Below are the code and all the weights of a small trained network. Each question names an input and a class and asks about switching units off, where a switched-off unit gives its printed mean instead of its output.

import numpy as np


def w(rows, s, z=0):
    codes = np.array(rows[::2]) - 128.0
    scale = np.full(codes.shape[1], s)
    scale[-1] = z or s
    return codes * scale


def f(y):
    return np.maximum(y, 0)


def log_softmax(a):
    a = a - a.max(-1, keepdims=True)
    return a - np.log(np.exp(a).sum(-1, keepdims=True))


def net(x, mask):
    res = np.array(x, float).reshape(1, 7) / 4 @ E
    y = f(res @ A[0][:, :-1].T + A[0][:, -1])
    res = res + np.where(mask, y, B[0][:, -1]) @ B[0][:, :-1]
    return log_softmax(res[-1] @ U[:, :-1].T + U[:, -1])


A, B = {}, {}
E = w([
[121,167,181,156,36,147,102],'x0',
[123,97,91,195,165,146,138],'x1',
[162,141,202,55,164,150,83],'x2',
[178,124,78,91,157,69,33],'x3',
[232,95,96,102,134,61,161],'x4',
[160,114,141,123,71,255,203],'x5',
[131,196,96,173,159,121,170],'x6',
],0.009)
A[0] = w([
[121,103,158,132,138,114,124,54],'neuron 0',
[102,109,116,138,125,133,128,46],'neuron 1',
[56,148,171,30,134,103,62,111],'neuron 2',
[95,205,160,83,232,14,111,122],'neuron 3',
[168,147,119,138,74,66,137,118],'neuron 4',
[148,121,111,114,157,81,134,115],'neuron 5',
[122,118,130,116,130,131,129,70],'neuron 6',
[97,125,154,83,117,110,104,145],'neuron 7',
[160,94,62,86,130,90,90,147],'neuron 8',
[149,76,201,138,182,105,108,134],'neuron 9',
[84,151,135,142,115,145,150,115],'neuron 10',
[135,103,114,112,148,101,143,42],'neuron 11',
[156,149,116,145,119,113,167,68],'neuron 12',
[126,158,118,128,166,127,108,27],'neuron 13',
[38,134,146,189,115,121,204,98],'neuron 14',
[174,154,124,141,57,25,154,106],'neuron 15',
[120,97,120,102,129,99,157,73],'neuron 16',
[139,145,96,147,174,107,96,2],'neuron 17',
[164,119,156,128,119,164,137,97],'neuron 18',
[139,142,98,137,127,142,124,81],'neuron 19',
[144,147,174,91,135,168,169,123],'neuron 20',
[131,84,192,122,168,107,117,122],'neuron 21',
[100,133,139,110,159,168,119,28],'neuron 22',
[146,120,147,127,131,145,138,100],'neuron 23',
[155,167,186,86,98,201,175,115],'neuron 24',
[124,83,188,142,162,125,103,87],'neuron 25',
[162,89,67,91,130,90,91,108],'neuron 26',
[148,119,145,131,114,101,127,70],'neuron 27',
[126,39,93,87,151,88,253,185],'neuron 28',
[126,147,134,123,169,124,116,66],'neuron 29',
],0.02,0.0077)
B[0] = w([
[139,128,111,114,132,115,129,132],'neuron 0',
[98,146,138,82,131,127,109,134],'neuron 1',
[146,194,206,123,133,37,98,207],'neuron 2',
[128,45,11,130,127,216,155,254],'neuron 3',
[159,86,126,133,157,49,134,171],'neuron 4',
[118,127,154,155,131,147,166,180],'neuron 5',
[112,127,133,119,130,121,115,129],'neuron 6',
[124,151,157,112,120,83,96,167],'neuron 7',
[167,96,64,114,113,231,76,210],'neuron 8',
[117,114,57,142,127,87,172,173],'neuron 9',
[42,133,95,141,162,119,152,168],'neuron 10',
[114,109,140,124,139,135,137,149],'neuron 11',
[153,130,186,118,116,149,96,149],'neuron 12',
[100,96,132,131,121,125,143,145],'neuron 13',
[56,211,64,126,123,219,120,207],'neuron 14',
[176,59,125,127,124,10,147,190],'neuron 15',
[114,103,168,120,143,123,111,145],'neuron 16',
[129,87,134,128,126,161,134,164],'neuron 17',
[107,83,142,115,151,140,128,163],'neuron 18',
[78,117,126,92,135,92,116,137],'neuron 19',
[155,58,157,140,121,147,140,184],'neuron 20',
[127,116,78,148,131,89,160,163],'neuron 21',
[147,115,128,119,97,76,108,144],'neuron 22',
[117,104,121,126,119,122,130,145],'neuron 23',
[131,19,189,128,125,154,118,217],'neuron 24',
[127,131,87,122,141,78,159,150],'neuron 25',
[115,96,77,123,125,196,112,201],'neuron 26',
[125,132,116,131,141,99,157,138],'neuron 27',
[78,45,254,133,118,172,135,230],'neuron 28',
[129,96,140,146,132,122,154,147],'neuron 29',
],0.03,0.021)
U = w([
[224,170,159,176,122,160,223,53],'0',
[176,144,144,94,100,163,43,126],'1',
[131,63,199,121,120,32,121,135],'2',
[104,3,97,130,113,167,152,169],'3',
[207,169,170,131,104,134,143,1],'4',
[36,171,100,150,132,160,156,135],'5',
[171,103,65,119,132,11,116,165],'6',
],0.0049,0.0044)

Each question gives the input, the list of numbers given to net, and the class t.
The units are the neurons (one row each of A and B). Each row of codes is followed by its name. A weight is (code - 128) times the scale printed after its matrix; where a second scale follows, it is the last column's (A, B and U).
mask holds one flag per neuron, in row order. A switched-off neuron (its flag False) gives its mean, the last column of its row in B, instead of its output. The means were averaged over made-up inputs and are rounded, as every weight is.
A unit's drop is (log p(t) with every unit on - log p(t) with that unit switched off) / (log p(t) with every unit on - log p(t) with every unit switched off).
The circuit of an input: a set's keep is (log p(t) with only the set's units on - log p(t) with every unit switched off) / (log p(t) with every unit on - log p(t) with every unit switched off). Starting from the 12 units with the biggest drops (on a tie, the unit counted first), units are removed one at a time, each time the one whose removal leaves the highest keep (on an exact tie, the one counted first), for as long as the keep stays at least 0.8.
units of the circuit, in order: the units of the circuit, biggest drop first
unit that matters most: the unit with the biggest drop
k most important neurons: the k neurons with the biggest drops, biggest first
drop when u is switched off: that unit's drop, to one decimal
input [6,3,5,1,4,-2,2], class 6: 2 most important neurons : [neuron 28; neuron 24]
input [7,-4,-1,-2,4,-5,-2], class 6: unit that matters most : neuron 28
input [2,2,6,3,-5,4,3], class 2: units of the circuit, in order : [neuron 3; neuron 8]
input [4,-1,0,-5,7,2,5], class 2: 2 most important neurons : [neuron 3; neuron 8]
input [-7,3,0,-2,-3,0,-8], class 2: units of the circuit, in order : [neuron 3; neuron 14]
input [1,0,-1,3,7,7,6], class 2: units of the circuit, in order : [neuron 3; neuron 14]
input [7,-3,-8,-3,0,1,-1], class 5: units of the circuit, in order : [neuron 14; neuron 3]
input [-2,2,-1,-5,2,-2,7], class 5: units of the circuit, in order : [neuron 14; neuron 24; neuron 8]
input [-1,-1,7,6,2,2,-7], class 6: units of the circuit, in order : [neuron 2; neuron 28]
input [8,6,3,8,-2,3,-5], class 6: units of the circuit, in order : [neuron 28; neuron 3; neuron 24]
input [8,-1,-6,-4,-2,3,-6], class 5: 2 most important neurons : [neuron 14; neuron 3]
input [-2,3,-5,-4,-2,6,3], class 5: 2 most important neurons : [neuron 14; neuron 3]
input [3,-3,-7,1,-3,6,-2], class 5: 2 most important neurons : [neuron 3; neuron 14]
input [1,-1,-8,-5,-4,8,7], class 5: units of the circuit, in order : [neuron 14]
input [6,-5,7,1,4,-7,7], class 6: 3 most important neurons : [neuron 2; neuron 15; neuron 28]
input [-6,-7,-6,-6,7,-1,-3], class 2: 2 most important neurons : [neuron 3; neuron 15]
input [7,-5,-2,4,-6,-6,8], class 6: 2 most important neurons : [neuron 2; neuron 28]
input [-7,6,2,-7,-5,1,4], class 5: drop when neuron 14 is switched off : 0.3
input [8,-1,-5,2,8,-3,-5], class 6: drop when neuron 15 is switched off : 0.2
input [-4,4,-1,-8,-4,0,-4], class 5: drop when neuron 14 is switched off : 0.3
input [4,-8,-1,4,4,-4,1], class 6: unit that matters most : neuron 15
